Below are the code and all the weights of a small trained network. Each question names an input and a class and asks about switching units off, where a switched-off unit gives its printed mean instead of its output.

import numpy as np


def w(rows, s, z=0):
    codes = np.array(rows[::2]) - 128.0
    scale = np.full(codes.shape[1], s)
    scale[-1] = z or s
    return codes * scale


def f(y):
    return y / 2 * (1 + np.tanh(0.7978845608 * (y + 0.044715 * y**3)))


def log_softmax(a):
    a = a - a.max(-1, keepdims=True)
    return a - np.log(np.exp(a).sum(-1, keepdims=True))


def net(x, mask):
    res = np.array(x, float).reshape(1, 5) / 4 @ E
    y = f(res @ A[0][:, :-1].T + A[0][:, -1])
    res = res + np.where(mask, y, B[0][:, -1]) @ B[0][:, :-1]
    return log_softmax(res[-1] @ U[:, :-1].T + U[:, -1])


A, B = {}, {}
E = w([
[155,142,74,134,255,114,100],'x0',
[196,101,143,79,130,183,170],'x1',
[157,90,146,120,97,71,88],'x2',
[142,178,190,211,146,142,159],'x3',
[117,204,191,123,195,176,72],'x4',
],0.012)
A[0] = w([
[167,177,118,133,153,228,181,253],'N0',
[118,116,2,145,196,118,71,49],'N1',
[37,144,160,154,144,92,19,249],'N2',
[120,69,112,28,126,147,167,168],'N3',
[175,108,185,125,106,138,52,187],'N4',
[58,157,102,222,105,79,124,78],'N5',
],0.011,0.0024)
B[0] = w([
[191,231,228,128,148,168,120,246],'N0',
[143,2,39,169,205,57,125,248],'N1',
[98,182,164,109,171,84,10,255],'N2',
[151,132,83,95,90,220,52,219],'N3',
[135,124,207,224,107,201,176,193],'N4',
[63,163,132,181,118,135,1,220],'N5',
],0.01,0.0094)
U = w([
[97,57,63,254,143,105,179,142],'0',
[19,213,132,160,101,169,37,236],'1',
[71,135,162,87,145,78,158,2],'2',
[177,191,213,168,99,190,166,179],'3',
[176,133,106,163,197,46,80,122],'4',
[157,65,34,62,18,126,133,158],'5',
[146,152,90,58,229,171,83,33],'6',
],0.011,0.0053)

Each question gives the input, the list of numbers given to net, and the class t.
The units are the neurons (one row each of A and B). Each row of codes is followed by its name. A weight is (code - 128) times the scale printed after its matrix; where a second scale follows, it is the last column's (A, B and U).
mask holds one flag per neuron, in row order. A switched-off neuron (its flag False) gives its mean, the last column of its row in B, instead of its output. The means were averaged over made-up inputs and are rounded, as every weight is.
A unit's drop is (log p(t) with every unit on - log p(t) with that unit switched off) / (log p(t) with every unit on - log p(t) with every unit switched off).
The circuit of an input: a set's keep is (log p(t) with only the set's units on - log p(t) with every unit switched off) / (log p(t) with every unit on - log p(t) with every unit switched off). Starting from all 6 units, units are removed one at a time, each time the one whose removal leaves the highest keep (on an exact tie, the one counted first), for as long as the keep stays at least 0.8.
circuit, biggest first: the units of the circuit, biggest drop first
unit that matters most: the unit with the biggest drop
k most important neurons: the k neurons with the biggest drops, biggest first
drop when u is switched off: that unit's drop, to one decimal
input [5,-1,5,-1,-8], class 0: 3 most important neurons -> (N1, N2, N0)
input [-4,1,4,-3,3], class 3: unit that matters most -> N5
input [3,0,-6,2,7], class 3: 2 most important neurons -> (N0, N5)
input [2,-7,0,-6,-4], class 4: circuit, biggest first -> (N1, N2)
input [7,3,0,-1,-6], class 0: 2 most important neurons -> (N1, N2)
input [5,0,-4,1,0], class 4: 2 most important neurons -> (N1, N3)
input [6,-4,4,1,-7], class 0: 3 most important neurons -> (N1, N0, N2)
input [2,0,-5,1,4], class 3: circuit, biggest first -> (N0, N5)
input [4,-4,-7,4,-5], class 0: 3 most important neurons -> (N1, N2, N3)
input [-8,-1,3,2,-2], class 3: 3 most important neurons -> (N1, N2, N4)
input [-2,1,5,6,-5], class 0: 3 most important neurons -> (N0, N2, N3)
input [5,2,2,0,-4], class 0: circuit, biggest first -> (N2, N0)
input [4,7,0,-4,-3], class 5: circuit, biggest first -> (N2, N3)
input [0,-2,8,-8,1], class 5: circuit, biggest first -> (N0)
input [-8,3,4,-6,6], class 3: 4 most important neurons -> (N4, N5, N2, N1)
input [3,5,5,6,-8], class 5: 2 most important neurons -> (N0, N1)
input [7,1,8,3,-3], class 0: 3 most important neurons -> (N2, N0, N1)
input [-1,1,8,6,-4], class 0: 3 most important neurons -> (N0, N2, N3)
input [-1,-2,4,-3,-4], class 5: drop when N3 is switched off -> 0.0
input [5,-8,-7,-3,-6], class 0: drop when N1 is switched off -> 2.5
input [-1,7,0,-4,3], class 3: drop when N1 is switched off -> 0.2
input [5,-6,7,-7,-8], class 0: circuit, biggest first -> (N1)
